Below are the code and all the weights of a small trained network. Each question names an input and a class and asks about switching units off, where a switched-off unit gives its printed mean instead of its output.

import numpy as np


def w(rows, s, z=0):
    codes = np.array(rows[::2]) - 128.0
    scale = np.full(codes.shape[1], s)
    scale[-1] = z or s
    return codes * scale


def norm(h):
    return h / np.sqrt((h * h).mean(-1, keepdims=True) + 1e-5)


def f(y):
    return y / 2 * (1 + np.tanh(0.7978845608 * (y + 0.044715 * y**3)))


def log_softmax(a):
    a = a - a.max(-1, keepdims=True)
    return a - np.log(np.exp(a).sum(-1, keepdims=True))


def net(x, mask):
    res = np.array(x, float).reshape(1, 3) / 4 @ E
    u = 0
    for l in range(3):
        y = f(norm(res) @ A[l][:, :-1].T + A[l][:, -1])
        res = res + np.where(mask[u : u + 9], y, B[l][:, -1]) @ B[l][:, :-1]
        u += 9
    return log_softmax(norm(res)[-1] @ U[:, :-1].T + U[:, -1])


A, B = {}, {}
E = w([
[255,114,142],'x0',
[138,74,93],'x1',
[169,146,92],'x2',
],0.008)
A[0] = w([
[105,193,210,80],'L0N0',
[115,151,125,73],'L0N1',
[211,168,196,212],'L0N2',
[99,247,109,250],'L0N3',
[94,15,203,45],'L0N4',
[174,68,167,147],'L0N5',
[141,163,84,178],'L0N6',
[97,75,55,4],'L0N7',
[88,122,144,38],'L0N8',
],0.013,0.0018)
B[0] = w([
[16,214,70,190],'L0N0',
[107,172,117,128],'L0N1',
[112,2,136,255],'L0N2',
[34,146,235,231],'L0N3',
[199,76,193,190],'L0N4',
[61,68,163,201],'L0N5',
[174,167,207,152],'L0N6',
[190,125,52,167],'L0N7',
[116,110,124,147],'L0N8',
],0.0094,0.0057)
A[1] = w([
[116,118,61,112],'L1N0',
[162,136,30,76],'L1N1',
[78,188,136,152],'L1N2',
[84,5,188,240],'L1N3',
[151,57,178,2],'L1N4',
[205,214,149,36],'L1N5',
[136,166,76,66],'L1N6',
[157,88,134,134],'L1N7',
[79,189,139,61],'L1N8',
],0.013,0.00092)
B[1] = w([
[134,166,68,129],'L1N0',
[128,195,107,133],'L1N1',
[77,79,127,161],'L1N2',
[248,102,119,249],'L1N3',
[115,84,151,186],'L1N4',
[180,54,117,124],'L1N5',
[151,116,118,123],'L1N6',
[136,136,150,156],'L1N7',
[76,84,153,159],'L1N8',
],0.014,0.013)
A[2] = w([
[227,30,192,121],'L2N0',
[141,36,100,41],'L2N1',
[102,118,79,157],'L2N2',
[189,159,39,111],'L2N3',
[158,126,156,7],'L2N4',
[130,93,132,204],'L2N5',
[125,179,9,124],'L2N6',
[134,99,120,140],'L2N7',
[94,216,180,173],'L2N8',
],0.013,0.0015)
B[2] = w([
[212,34,65,253],'L2N0',
[215,109,165,172],'L2N1',
[180,127,89,129],'L2N2',
[45,232,191,145],'L2N3',
[134,112,122,136],'L2N4',
[142,145,96,150],'L2N5',
[188,251,56,133],'L2N6',
[161,131,141,141],'L2N7',
[83,53,189,141],'L2N8',
],0.012,0.015)
U = w([
[8,101,188,124],'0',
[102,207,114,1],'1',
[158,58,141,224],'2',
],0.015,0.0029)

Each question gives the input, the list of numbers given to net, and the class t.
The units are the neurons (one row each of A and B). Each row of codes is followed by its name. A weight is (code - 128) times the scale printed after its matrix; where a second scale follows, it is the last column's (A, B and U).
mask holds one flag per neuron, layer by layer. A switched-off neuron (its flag False) gives its mean, the last column of its row in B, instead of its output. The means were averaged over made-up inputs and are rounded, as every weight is.
A unit's drop is (log p(t) with every unit on - log p(t) with that unit switched off) / (log p(t) with every unit on - log p(t) with every unit switched off).
unit that matters most: the unit with the biggest drop
k most important neurons: the k neurons with the biggest drops, biggest first
top k neurons in layer l: the k neurons of layer l with the biggest drops, biggest first
drop of u: that unit's drop, to one decimal
input [1,5,5], class 1: top 3 neurons in layer 0	(L0N3, L0N4, L0N2)
input [-7,6,-1], class 1: 4 most important neurons	(L0N7, L0N2, L0N3, L0N5)
input [-2,6,1], class 1: unit that matters most	L0N7
input [-5,-2,-6], class 0: 2 most important neurons	(L0N2, L2N0)
input [-8,2,2], class 0: 2 most important neurons	(L0N2, L1N3)
input [1,6,3], class 1: top 4 neurons in layer 0	(L0N3, L0N2, L0N4, L0N7)
input [-4,7,-1], class 1: 4 most important neurons	(L0N7, L0N3, L0N2, L0N5)
input [0,-6,5], class 0: 2 most important neurons	(L0N0, L2N0)
input [-7,7,-2], class 1: top 2 neurons in layer 1	(L1N0, L1N1)
input [1,5,4], class 1: drop of L0N3	0.9
input [-4,4,8], class 1: drop of L0N7	1.1
input [-8,0,-1], class 0: drop of L0N2	0.3
